Here is a tiny trained network, its code and every weight. The questions are about switching its units off for an input and a target symbol, where a switched-off unit gives its printed mean instead of its output.

import numpy as np


def w(rows, s, z=0):
    codes = np.array(rows[::2]) - 128.0
    scale = np.full(codes.shape[1], s)
    scale[-1] = z or s
    return codes * scale


def norm(h):
    return h / np.sqrt((h * h).mean(-1, keepdims=True) + 1e-5)


def softmax(a):
    e = np.exp(a - a.max(-1, keepdims=True))
    return e / e.sum(-1, keepdims=True)


def log_softmax(a):
    a = a - a.max(-1, keepdims=True)
    return a - np.log(np.exp(a).sum(-1, keepdims=True))


def net(x, mask):
    ids = ['Ψαβγεζηθμξπφω'.index(c) for c in x.split()]
    T = len(ids)
    res = E[ids] + P[:T]
    u = 0
    for l in range(2):
        r = norm(res)
        for j in range(3):
            rows = slice(4 * j, 4 * j + 4)
            q, k, v = (r @ M[l][rows].T for M in (Q, K, V))
            z = softmax(np.where(np.tri(T) > 0, q @ k.T / 4**0.5, -1e9)) @ v
            o = O[l][rows]
            res = res + np.where(mask[u + j], z, o[:, -1]) @ o[:, :-1]
        u += 3
    return log_softmax(norm(res)[-1] @ U[:, :-1].T + U[:, -1])


Q, K, V, O = {}, {}, {}, {}
E = w([
[161,216,153],'Ψ',
[45,82,52],'α',
[46,135,59],'β',
[161,114,107],'γ',
[232,143,165],'ε',
[154,121,104],'ζ',
[129,149,157],'η',
[160,114,103],'θ',
[55,171,76],'μ',
[250,32,122],'ξ',
[117,226,44],'π',
[156,112,109],'φ',
[157,120,104],'ω',
],0.017)
P = w([
[44,122,142],'0',
[27,210,5],'1',
[76,186,39],'2',
[107,169,42],'3',
[105,176,37],'4',
[117,160,48],'5',
[115,165,38],'6',
[124,155,40],'7',
[128,154,38],'8',
[133,145,37],'9',
[132,148,42],'10',
[138,143,41],'11',
],0.0035)
Q[0] = w([
[99,168,117],'L0H0',
[224,169,122],'L0H0',
[68,46,174],'L0H0',
[110,88,100],'L0H0',
[92,138,160],'L0H1',
[29,125,133],'L0H1',
[60,151,97],'L0H1',
[125,116,188],'L0H1',
[61,94,202],'L0H2',
[142,103,254],'L0H2',
[32,77,111],'L0H2',
[135,59,21],'L0H2',
],0.0095)
K[0] = w([
[98,99,134],'L0H0',
[156,152,98],'L0H0',
[103,148,135],'L0H0',
[155,165,124],'L0H0',
[165,175,107],'L0H1',
[116,98,127],'L0H1',
[177,141,158],'L0H1',
[100,106,140],'L0H1',
[80,242,187],'L0H2',
[151,142,159],'L0H2',
[54,123,107],'L0H2',
[124,6,110],'L0H2',
],0.015)
V[0] = w([
[169,47,34],'L0H0',
[35,202,106],'L0H0',
[181,215,146],'L0H0',
[107,51,165],'L0H0',
[187,149,113],'L0H1',
[175,45,243],'L0H1',
[39,203,143],'L0H1',
[225,150,193],'L0H1',
[194,34,81],'L0H2',
[13,2,253],'L0H2',
[212,126,243],'L0H2',
[144,67,107],'L0H2',
],0.0066)
O[0] = w([
[133,84,60,221],'L0H0',
[191,105,131,126],'L0H0',
[157,50,155,133],'L0H0',
[2,199,233,83],'L0H0',
[150,107,60,158],'L0H1',
[43,81,191,29],'L0H1',
[145,181,148,106],'L0H1',
[105,59,37,99],'L0H1',
[79,156,180,211],'L0H2',
[71,153,82,3],'L0H2',
[162,94,103,51],'L0H2',
[142,169,205,165],'L0H2',
],0.005,0.0069)
Q[1] = w([
[85,150,122],'L1H0',
[136,101,70],'L1H0',
[161,84,123],'L1H0',
[129,223,57],'L1H0',
[159,103,122],'L1H1',
[246,84,77],'L1H1',
[193,158,177],'L1H1',
[93,190,128],'L1H1',
[112,110,102],'L1H2',
[191,145,113],'L1H2',
[137,100,123],'L1H2',
[94,88,166],'L1H2',
],0.013)
K[1] = w([
[131,58,21],'L1H0',
[163,121,206],'L1H0',
[28,100,144],'L1H0',
[121,94,150],'L1H0',
[194,88,157],'L1H1',
[79,2,148],'L1H1',
[207,121,159],'L1H1',
[74,133,93],'L1H1',
[104,171,79],'L1H2',
[64,128,212],'L1H2',
[102,190,99],'L1H2',
[144,151,69],'L1H2',
],0.0098)
V[1] = w([
[113,233,28],'L1H0',
[103,6,200],'L1H0',
[152,99,2],'L1H0',
[195,159,92],'L1H0',
[128,165,56],'L1H1',
[152,122,17],'L1H1',
[216,214,88],'L1H1',
[109,46,104],'L1H1',
[185,1,195],'L1H2',
[40,152,186],'L1H2',
[227,66,47],'L1H2',
[89,147,130],'L1H2',
],0.0074)
O[1] = w([
[86,101,138,215],'L1H0',
[253,123,135,38],'L1H0',
[91,101,180,254],'L1H0',
[58,229,187,207],'L1H0',
[172,178,123,191],'L1H1',
[32,59,224,250],'L1H1',
[44,216,70,193],'L1H1',
[67,112,204,159],'L1H1',
[176,228,158,68],'L1H2',
[41,142,79,45],'L1H2',
[105,194,134,232],'L1H2',
[156,66,206,115],'L1H2',
],0.0045,0.0055)
U = w([
[137,204,165,104],'Ψ',
[50,53,77,143],'α',
[64,118,101,102],'β',
[115,93,184,133],'γ',
[190,153,170,191],'ε',
[84,149,165,54],'ζ',
[170,114,46,97],'η',
[55,97,246,176],'θ',
[66,157,114,80],'μ',
[164,68,147,254],'ξ',
[123,204,91,131],'π',
[128,47,107,197],'φ',
[85,139,189,34],'ω',
],0.012,0.0028)

Each question gives the input, a string of symbols that net reads in full, and the target symbol t.
The units are the heads (4 rows each of Q, K, V and O). Each row of codes is followed by its name. A weight is (code - 128) times the scale printed after its matrix; where a second scale follows, it is the last column's (O and U).
mask holds one flag per head, layer by layer. A switched-off head (its flag False) gives its mean, the last column of its rows in O, instead of its output. The means were averaged over made-up inputs and are rounded, as every weight is.
A unit's drop is (log p(t) with every unit on - log p(t) with that unit switched off) / (log p(t) with every unit on - log p(t) with every unit switched off).
The circuit of an input: a set's keep is (log p(t) with only the set's units on - log p(t) with every unit switched off) / (log p(t) with every unit on - log p(t) with every unit switched off). Starting from all 6 units, units are removed one at a time, each time the one whose removal leaves the highest keep (on an exact tie, the one counted first), for as long as the keep stays at least 0.8.
circuit, biggest first: the units of the circuit, biggest drop first
unit that matters most: the unit with the biggest drop
which heads matter: for each layer, one digit per head in row order, 1 if its drop is at least 0.15 and else 0, layers parted by /
input α Ψ π ω θ π θ ω, target α: circuit, biggest first	[L1H0; L0H0]
input ξ η Ψ γ θ θ η β η, target ξ: circuit, biggest first	[L0H1; L0H2; L1H1]
input ξ ζ ζ η, target ε: circuit, biggest first	[L0H2; L1H2; L0H1; L1H1]
input α ζ α θ α Ψ η, target α: unit that matters most	L1H2
input ξ Ψ γ ξ β η α θ, target ξ: circuit, biggest first	[L0H1; L1H1; L1H0]
input π π γ ζ φ φ θ ε Ψ π ξ γ, target π: circuit, biggest first	[L1H2; L1H1]
input ε α θ η η η α ζ, target ε: which heads matter	111 / 100
input η γ θ η ξ η, target η: circuit, biggest first	[L0H2; L0H0; L0H1; L1H0]
input θ γ μ θ Ψ θ η α Ψ α ω ζ, target θ: circuit, biggest first	[L1H1; L0H1]
input α π π η φ φ β θ ξ ε φ θ, target α: which heads matter	110 / 001
input α ξ π η, target α: circuit, biggest first	[L0H2; L1H2]
input ε ε μ ε ω α θ θ Ψ φ, target ε: circuit, biggest first	[L1H2; L0H2]
input α ξ β Ψ ξ Ψ θ η γ, target α: which heads matter	110 / 001
input θ μ θ Ψ θ π φ θ θ, target θ: which heads matter	011 / 110
input θ θ α π θ φ α α μ γ, target θ: unit that matters most	L0H1
input α θ ζ, target α: circuit, biggest first	[L1H2; L0H0]
input ε θ Ψ η, target ε: which heads matter	111 / 001
input θ η ω, target θ: which heads matter	111 / 010
input η γ ε φ π η, target η: circuit, biggest first	[L0H0; L0H2; L0H1; L1H0]
input ξ φ π α φ θ γ Ψ ζ, target ξ: which heads matter	110 / 010
input ε ζ θ θ π π β γ, target ε: which heads matter	111 / 001
